Here is a tiny trained network, its code and every weight. The questions are about switching its units off for an input and a class, where a switched-off unit gives its printed mean instead of its output.

import numpy as np


def w(rows, s, z=0):
    codes = np.array(rows[::2]) - 128.0
    scale = np.full(codes.shape[1], s)
    scale[-1] = z or s
    return codes * scale


def f(y):
    return np.maximum(y, 0)


def log_softmax(a):
    a = a - a.max(-1, keepdims=True)
    return a - np.log(np.exp(a).sum(-1, keepdims=True))


def net(x, mask):
    res = np.array(x, float).reshape(1, 8) / 4 @ E
    y = f(res @ A[0][:, :-1].T + A[0][:, -1])
    res = res + np.where(mask, y, B[0][:, -1]) @ B[0][:, :-1]
    return log_softmax(res[-1] @ U[:, :-1].T + U[:, -1])


A, B = {}, {}
E = w([
[150,33,133,122,104,92,132,191],'x0',
[202,51,175,110,133,115,142,206],'x1',
[149,84,145,117,163,229,71,248],'x2',
[34,114,150,254,60,183,153,151],'x3',
[107,132,180,88,28,117,46,67],'x4',
[176,68,132,114,121,163,31,76],'x5',
[43,158,74,40,124,80,138,179],'x6',
[86,104,54,162,138,160,109,140],'x7',
],0.0093)
A[0] = w([
[115,148,67,112,145,147,85,66,45],'n0',
[72,147,132,133,67,135,103,100,124],'n1',
[165,133,150,104,138,131,74,108,143],'n2',
[86,129,30,87,153,130,88,83,2],'n3',
[176,166,204,193,134,202,91,58,17],'n4',
[170,149,114,142,143,70,193,107,62],'n5',
[80,144,143,127,82,117,135,138,25],'n6',
[200,22,155,147,98,157,79,219,150],'n7',
[203,122,167,11,153,73,75,177,5],'n8',
[136,151,116,132,131,78,203,86,13],'n9',
[191,124,116,88,149,39,165,113,243],'n10',
[35,151,98,115,79,111,133,73,221],'n11',
[69,136,160,148,55,91,159,129,29],'n12',
[116,136,149,104,128,149,128,141,37],'n13',
[23,159,96,124,87,116,114,100,148],'n14',
[96,156,92,131,191,139,167,210,85],'n15',
[137,176,114,111,138,76,186,59,65],'n16',
[42,123,153,132,55,115,162,155,110],'n17',
[96,134,94,159,200,154,180,254,72],'n18',
],0.0093,0.0027)
B[0] = w([
[93,114,95,116,94,131,54,90,170],'n0',
[98,162,151,154,62,121,97,154,177],'n1',
[168,118,140,99,109,149,108,94,177],'n2',
[88,110,46,100,134,116,60,118,174],'n3',
[183,168,151,155,81,211,132,59,204],'n4',
[129,91,125,140,186,99,178,84,178],'n5',
[124,160,154,119,101,125,133,154,156],'n6',
[184,2,152,156,170,158,104,183,247],'n7',
[213,158,164,26,136,112,127,155,235],'n8',
[96,98,131,171,165,95,174,90,179],'n9',
[156,121,133,94,206,66,182,79,221],'n10',
[71,176,128,155,81,72,93,162,211],'n11',
[131,163,180,160,102,93,186,168,175],'n12',
[129,127,146,118,137,140,134,152,136],'n13',
[75,185,133,141,68,88,91,183,202],'n14',
[99,183,80,99,175,178,185,146,193],'n15',
[88,109,121,184,154,54,143,68,202],'n16',
[121,161,157,146,98,116,176,208,188],'n17',
[96,153,46,127,186,226,211,173,218],'n18',
],0.0087,0.014)
U = w([
[162,173,171,180,79,212,93,27,184],'0',
[64,165,48,124,97,95,26,113,106],'1',
[113,144,198,110,106,176,91,180,1],'2',
[109,158,42,121,179,197,201,180,155],'3',
[212,134,163,2,148,104,120,136,156],'4',
[82,184,176,170,66,73,147,183,129],'5',
[121,137,115,152,175,51,179,31,131],'6',
[174,20,155,194,146,164,114,183,121],'7',
],0.0097,0.0042)

Each question gives the input, the list of numbers given to net, and the class t.
The units are the neurons (one row each of A and B). Each row of codes is followed by its name. A weight is (code - 128) times the scale printed after its matrix; where a second scale follows, it is the last column's (A, B and U).
mask holds one flag per neuron, in row order. A switched-off neuron (its flag False) gives its mean, the last column of its row in B, instead of its output. The means were averaged over made-up inputs and are rounded, as every weight is.
A unit's drop is (log p(t) with every unit on - log p(t) with that unit switched off) / (log p(t) with every unit on - log p(t) with every unit switched off).
The circuit of an input: a set's keep is (log p(t) with only the set's units on - log p(t) with every unit switched off) / (log p(t) with every unit on - log p(t) with every unit switched off). Starting from the 12 units with the biggest drops (on a tie, the unit counted first), units are removed one at a time, each time the one whose removal leaves the highest keep (on an exact tie, the one counted first), for as long as the keep stays at least 0.8.
units of the circuit, in order: the units of the circuit, biggest drop first
unit that matters most: the unit with the biggest drop
k most important neurons: the k neurons with the biggest drops, biggest first
drop of u: that unit's drop, to one decimal
input [7,-8,7,3,-1,4,4,-4], class 7: unit that matters most : n7
input [-8,8,-8,7,0,-1,-5,-2], class 0: 3 most important neurons : (n4; n10; n14)
input [-4,-8,-8,-6,-1,4,2,0], class 1: 2 most important neurons : (n3; n0)
input [1,-7,0,-6,0,0,-8,-6], class 0: 2 most important neurons : (n4; n2)
input [3,-4,2,-1,4,-5,2,5], class 5: units of the circuit, in order : (n17; n14)
input [-4,-5,-8,3,4,3,-5,7], class 1: 2 most important neurons : (n0; n3)
input [-4,1,-4,2,2,-6,-8,7], class 0: 2 most important neurons : (n4; n10)
input [0,-5,5,-1,6,6,2,-1], class 1: units of the circuit, in order : (n3; n0)
input [-5,7,-6,1,7,-2,-4,-8], class 6: 2 most important neurons : (n16; n10)
input [8,1,7,1,2,0,7,-3], class 7: 2 most important neurons : (n7; n10)
input [0,-3,-5,6,-2,3,-3,-6], class 5: 2 most important neurons : (n12; n11)
input [0,-2,-7,5,2,4,8,4], class 5: 2 most important neurons : (n12; n17)
input [0,-8,-3,-6,-1,0,2,-1], class 1: 4 most important neurons : (n3; n0; n11; n14)
input [7,0,-8,-1,4,0,3,7], class 5: unit that matters most : n12
input [-1,6,-3,0,5,-4,-6,-4], class 0: 2 most important neurons : (n4; n8)
input [-2,-7,-3,5,-1,5,-4,4], class 1: 2 most important neurons : (n11; n14)
input [-7,-1,-7,0,-3,8,-3,1], class 0: drop of n10 : 0.1
input [-6,-1,-5,-7,6,1,-3,-6], class 6: drop of n16 : 0.6
input [-8,3,-6,-4,0,8,-4,5], class 0: drop of n4 : 0.7
input [-3,-2,6,-4,2,7,6,7], class 1: units of the circuit, in order : (n3)
